Below is a small trained network, with its code and all its weights. Each question gives an input and a class and asks what happens when units are switched off, that is, made to give their printed mean instead of their output.

import numpy as np


def w(rows, s, z=0):
    codes = np.array(rows[::2]) - 128.0
    scale = np.full(codes.shape[1], s)
    scale[-1] = z or s
    return codes * scale


def norm(h):
    return h / np.sqrt((h * h).mean(-1, keepdims=True) + 1e-5)


def f(y):
    return np.maximum(y, 0)


def log_softmax(a):
    a = a - a.max(-1, keepdims=True)
    return a - np.log(np.exp(a).sum(-1, keepdims=True))


def net(x, mask):
    res = np.array(x, float).reshape(1, 7) / 4 @ E
    u = 0
    for l in range(2):
        y = f(norm(res) @ A[l][:, :-1].T + A[l][:, -1])
        res = res + np.where(mask[u : u + 11], y, B[l][:, -1]) @ B[l][:, :-1]
        u += 11
    return log_softmax(norm(res)[-1] @ U[:, :-1].T + U[:, -1])


A, B = {}, {}
E = w([
[158,126,221,70,130],'x0',
[131,104,204,200,64],'x1',
[163,144,119,103,111],'x2',
[87,164,118,168,55],'x3',
[129,113,87,176,48],'x4',
[125,109,153,142,252],'x5',
[151,173,114,158,146],'x6',
],0.0036)
A[0] = w([
[204,81,157,183,118,91],'L0N0',
[148,106,154,65,88,75],'L0N1',
[140,171,122,74,109,49],'L0N2',
[156,125,147,206,176,69],'L0N3',
[151,254,142,118,149,153],'L0N4',
[123,116,125,29,126,47],'L0N5',
[120,129,234,84,95,2],'L0N6',
[173,91,81,35,125,197],'L0N7',
[154,108,134,16,183,56],'L0N8',
[169,140,215,74,66,68],'L0N9',
[146,76,91,159,35,213],'L0N10',
],0.0056,0.0019)
B[0] = w([
[157,129,104,128,153,180],'L0N0',
[141,130,185,151,198,177],'L0N1',
[123,111,139,141,138,155],'L0N2',
[154,83,146,136,143,174],'L0N3',
[87,106,99,124,155,190],'L0N4',
[112,68,119,105,136,179],'L0N5',
[159,133,130,161,165,193],'L0N6',
[121,127,150,88,139,227],'L0N7',
[84,94,114,84,76,228],'L0N8',
[177,162,142,255,172,216],'L0N9',
[115,192,110,57,102,254],'L0N10',
],0.0063,0.0034)
A[1] = w([
[111,174,133,161,47,73],'L1N0',
[165,130,72,180,109,121],'L1N1',
[105,73,134,196,169,137],'L1N2',
[187,99,77,175,126,123],'L1N3',
[89,118,127,143,183,196],'L1N4',
[156,170,226,104,140,250],'L1N5',
[130,112,109,253,145,71],'L1N6',
[124,128,130,45,41,144],'L1N7',
[238,167,107,64,113,88],'L1N8',
[176,68,198,151,219,226],'L1N9',
[91,136,60,202,34,131],'L1N10',
],0.0062,0.0024)
B[1] = w([
[85,47,76,174,88,168],'L1N0',
[88,79,175,108,119,155],'L1N1',
[180,110,171,151,156,176],'L1N2',
[80,119,182,72,168,148],'L1N3',
[186,231,139,126,111,188],'L1N4',
[107,63,58,185,179,205],'L1N5',
[135,114,153,35,186,169],'L1N6',
[141,44,253,187,208,182],'L1N7',
[73,84,178,76,206,156],'L1N8',
[182,198,186,229,87,254],'L1N9',
[91,43,153,131,90,187],'L1N10',
],0.005,0.0061)
U = w([
[57,46,123,190,2,192],'0',
[93,195,10,95,144,82],'1',
[180,208,97,107,41,12],'2',
[124,153,65,40,147,98],'3',
[101,60,176,44,192,191],'4',
[173,236,72,94,128,48],'5',
[241,176,204,246,204,185],'6',
[189,185,93,111,57,3],'7',
],0.0096,0.0054)

Each question gives the input, the list of numbers given to net, and the class t.
The units are the neurons (one row each of A and B). Each row of codes is followed by its name. A weight is (code - 128) times the scale printed after its matrix; where a second scale follows, it is the last column's (A, B and U).
mask holds one flag per neuron, layer by layer. A switched-off neuron (its flag False) gives its mean, the last column of its row in B, instead of its output. The means were averaged over made-up inputs and are rounded, as every weight is.
A unit's drop is (log p(t) with every unit on - log p(t) with that unit switched off) / (log p(t) with every unit on - log p(t) with every unit switched off).
The circuit of an input: a set's keep is (log p(t) with only the set's units on - log p(t) with every unit switched off) / (log p(t) with every unit on - log p(t) with every unit switched off). Starting from the 12 units with the biggest drops (on a tie, the unit counted first), units are removed one at a time, each time the one whose removal leaves the highest keep (on an exact tie, the one counted first), for as long as the keep stays at least 0.8.
units of the circuit, in order: the units of the circuit, biggest drop first
k most important neurons: the k neurons with the biggest drops, biggest first
k most important neurons of layer l: the k neurons of layer l with the biggest drops, biggest first
drop when u is switched off: that unit's drop, to one decimal
input [6,2,5,-4,-8,-6,-5], class 6: units of the circuit, in order	L0N9
input [7,-6,-3,-2,-8,-8,-5], class 6: 3 most important neurons	L0N9, L0N1, L0N10
input [-3,-3,-3,-7,-2,-2,3], class 4: units of the circuit, in order	L0N9, L0N8
input [-3,0,3,-8,8,-7,-7], class 4: units of the circuit, in order	L1N7, L1N9, L0N10
input [7,-2,6,2,-7,2,-7], class 6: 3 most important neurons of layer 0	L0N9, L0N10, L0N6
input [0,-2,8,0,2,-8,8], class 0: units of the circuit, in order	L1N0, L1N10
input [4,-3,8,8,-8,3,8], class 3: 2 most important neurons of layer 1	L1N9, L1N7
input [4,-8,6,7,4,-4,-6], class 4: units of the circuit, in order	L1N7, L1N9
input [-6,-1,2,-6,-6,-1,8], class 5: 2 most important neurons of layer 0	L0N9, L0N1
input [-4,-8,5,3,4,-8,-4], class 4: 3 most important neurons	L1N9, L1N7, L1N8
input [-2,-8,2,3,-6,-5,1], class 4: 2 most important neurons of layer 0	L0N9, L0N7
input [-2,-8,2,-1,1,3,4], class 1: 2 most important neurons of layer 0	L0N10, L0N4
input [-2,-4,2,2,-7,5,8], class 5: 2 most important neurons	L1N7, L0N9
input [-4,6,6,1,0,0,7], class 4: most important neuron of layer 1	L1N9
input [-1,-5,-6,7,-8,0,2], class 1: 2 most important neurons of layer 1	L1N9, L1N7
input [1,-7,5,0,-3,-3,8], class 4: drop when L1N7 is switched off	0.1
input [-5,-1,6,-3,3,-2,-5], class 4: drop when L1N7 is switched off	0.2
input [1,-3,3,2,8,3,5], class 0: drop when L1N9 is switched off	-0.1
